Here is a tiny trained network, its code and every weight. The questions are about switching its units off for an input and a target symbol, where a switched-off unit gives its printed mean instead of its output.

import numpy as np


def w(rows, s, z=0):
    codes = np.array(rows[::2]) - 128.0
    scale = np.full(codes.shape[1], s)
    scale[-1] = z or s
    return codes * scale


def f(y):
    return np.maximum(y, 0)


def softmax(a):
    e = np.exp(a - a.max(-1, keepdims=True))
    return e / e.sum(-1, keepdims=True)


def log_softmax(a):
    a = a - a.max(-1, keepdims=True)
    return a - np.log(np.exp(a).sum(-1, keepdims=True))


def net(x, mask):
    ids = ['αβγελμξ'.index(c) for c in x.split()]
    T = len(ids)
    res = E[ids] + P[:T]
    q, k, v = (res @ M[0].T for M in (Q, K, V))
    z = softmax(np.where(np.tri(T) > 0, q @ k.T / 4**0.5, -1e9)) @ v
    res = res + np.where(mask[0], z, O[0][:, -1]) @ O[0][:, :-1]
    y = f(res @ A[0][:, :-1].T + A[0][:, -1])
    res = res + np.where(mask[1:9], y, B[0][:, -1]) @ B[0][:, :-1]
    return log_softmax(res[-1] @ U[:, :-1].T + U[:, -1])


Q, K, V, O, A, B = {}, {}, {}, {}, {}, {}
E = w([
[142,174,118,111,130,90,111,186,203,151,96],'α',
[97,95,115,110,137,121,28,139,133,98,47],'β',
[150,35,109,106,126,103,103,145,152,103,144],'γ',
[132,124,49,203,56,152,98,101,144,118,137],'ε',
[128,119,153,59,98,187,154,110,91,254,93],'λ',
[108,157,136,155,185,118,135,109,80,160,141],'μ',
[79,151,30,127,121,124,192,141,127,148,120],'ξ',
],0.021)
P = w([
[151,59,220,170,135,226,193,150,177,2,63],'0',
[127,79,196,173,137,163,134,224,130,94,125],'1',
[112,88,152,149,160,159,136,119,179,112,114],'2',
[180,121,98,151,183,165,127,121,136,134,92],'3',
[125,123,97,127,170,109,129,88,132,137,128],'4',
[103,136,78,118,174,83,120,72,128,141,150],'5',
[106,125,67,115,145,61,109,94,85,159,145],'6',
[119,151,40,116,153,66,98,94,64,180,137],'7',
[173,157,28,123,138,59,103,130,18,201,116],'8',
],0.012)
Q[0] = w([
[230,133,69,213,58,123,105,208,71,101,63],'H0',
[85,175,179,154,8,127,135,70,170,2,159],'H0',
[33,193,109,176,135,59,95,155,162,47,101],'H0',
[110,71,19,158,146,121,114,75,163,61,156],'H0',
],0.008)
K[0] = w([
[122,104,146,119,60,5,142,191,53,195,246],'H0',
[223,113,241,150,166,207,225,165,243,53,101],'H0',
[192,85,43,119,165,99,203,1,52,142,157],'H0',
[152,213,28,97,189,87,136,64,130,244,199],'H0',
],0.0062)
V[0] = w([
[143,119,82,155,86,164,255,108,91,93,230],'H0',
[63,178,140,212,114,153,36,45,40,114,77],'H0',
[174,117,106,153,99,152,37,122,179,57,197],'H0',
[109,195,67,130,30,78,117,151,210,173,34],'H0',
],0.007)
O[0] = w([
[120,81,149,105,133,165,147,154,190,246,46,3],'H0',
[99,146,127,204,70,122,180,148,167,80,57,40],'H0',
[41,137,66,164,97,100,71,173,102,199,168,144],'H0',
[87,176,160,72,52,188,90,92,118,92,125,189],'H0',
],0.011,0.0024)
A[0] = w([
[66,154,99,160,37,178,183,93,114,167,107,2],'N0',
[114,178,99,226,147,42,104,140,98,51,139,12],'N1',
[147,16,146,151,106,193,51,117,98,140,148,98],'N2',
[219,112,188,170,98,153,173,129,175,69,171,11],'N3',
[30,165,149,150,161,226,215,199,35,146,232,108],'N4',
[122,158,114,143,122,64,181,194,119,106,244,77],'N5',
[139,146,233,202,178,96,146,160,168,254,142,8],'N6',
[141,122,146,48,63,187,48,93,90,138,173,16],'N7',
],0.0085,0.0055)
B[0] = w([
[173,99,177,118,193,105,91,134,129,126,164,190],'N0',
[105,18,143,35,137,191,192,177,82,154,169,235],'N1',
[81,220,140,157,125,89,123,109,23,229,63,254],'N2',
[46,233,162,147,87,71,69,101,98,210,151,151],'N3',
[163,182,212,165,144,78,188,6,204,115,2,168],'N4',
[147,43,174,134,118,182,122,121,87,124,109,199],'N5',
[163,239,126,88,58,68,3,157,186,7,96,169],'N6',
[125,171,134,153,172,140,181,210,231,169,167,214],'N7',
],0.0075,0.0078)
U = w([
[130,95,52,101,218,79,90,157,86,197,172,104],'α',
[115,101,126,106,65,168,95,180,86,89,138,1],'β',
[138,178,100,97,127,111,107,240,177,100,183,139],'γ',
[147,157,144,95,118,146,118,53,117,173,85,88],'ε',
[38,147,38,229,2,165,125,133,134,166,137,191],'λ',
[151,173,124,209,159,67,139,90,94,31,111,196],'μ',
[136,71,92,156,175,149,223,171,173,145,76,169],'ξ',
],0.0065,0.0047)

Each question gives the input, a string of symbols that net reads in full, and the target symbol t.
The units are the heads (4 rows each of Q, K, V and O) and the neurons (one row each of A and B). Each row of codes is followed by its name. A weight is (code - 128) times the scale printed after its matrix; where a second scale follows, it is the last column's (O, A, B and U).
mask holds one flag per unit, heads first, then neurons. A switched-off unit (its flag False) gives its mean, the last column of its rows in O or B, instead of its output. The means were averaged over made-up inputs and are rounded, as every weight is.
A unit's drop is (log p(t) with every unit on - log p(t) with that unit switched off) / (log p(t) with every unit on - log p(t) with every unit switched off).
The circuit of an input: a set's keep is (log p(t) with only the set's units on - log p(t) with every unit switched off) / (log p(t) with every unit on - log p(t) with every unit switched off). Starting from all 9 units, units are removed one at a time, each time the one whose removal leaves the highest keep (on an exact tie, the one counted first), for as long as the keep stays at least 0.8.
circuit, biggest first: the units of the circuit, biggest drop first
k most important neurons: the k neurons with the biggest drops, biggest first
drop of u: that unit's drop, to one decimal
input α γ λ α μ γ μ λ α, target μ: circuit, biggest first => [H0]
input β γ ε λ ε, target μ: 3 most important neurons => [N1 N7 N2]
input γ α α, target α: 3 most important neurons => [N7 N5 N4]
input ξ α γ α, target α: 2 most important neurons => [N7 N4]
input α γ β ε γ γ μ β β, target ξ: circuit, biggest first => [H0 N1]
input γ α α α γ, target γ: circuit, biggest first => [N7 H0]
input γ γ α γ γ γ β β, target β: 2 most important neurons => [N1 N2]
input μ ξ α β μ λ β, target μ: 2 most important neurons => [N1 N7]
input α λ μ, target μ: circuit, biggest first => [N6 H0]
input μ ε μ μ, target μ: 3 most important neurons => [N6 N7 N4]
input α γ α β γ α μ γ, target ξ: 2 most important neurons => [N2 N6]
input α γ γ, target α: drop of N6 => 0.0
input λ α β ξ ε, target ε: drop of N4 => -0.1
input γ λ γ α γ, target γ: drop of N1 => 0.2
input γ μ α μ α α λ β γ, target μ: drop of N7 => 0.0
input ξ β ξ λ α, target ε: most important neuron => [N7]
input ξ β λ α α β α, target β: 2 most important neurons => [N1 N5]
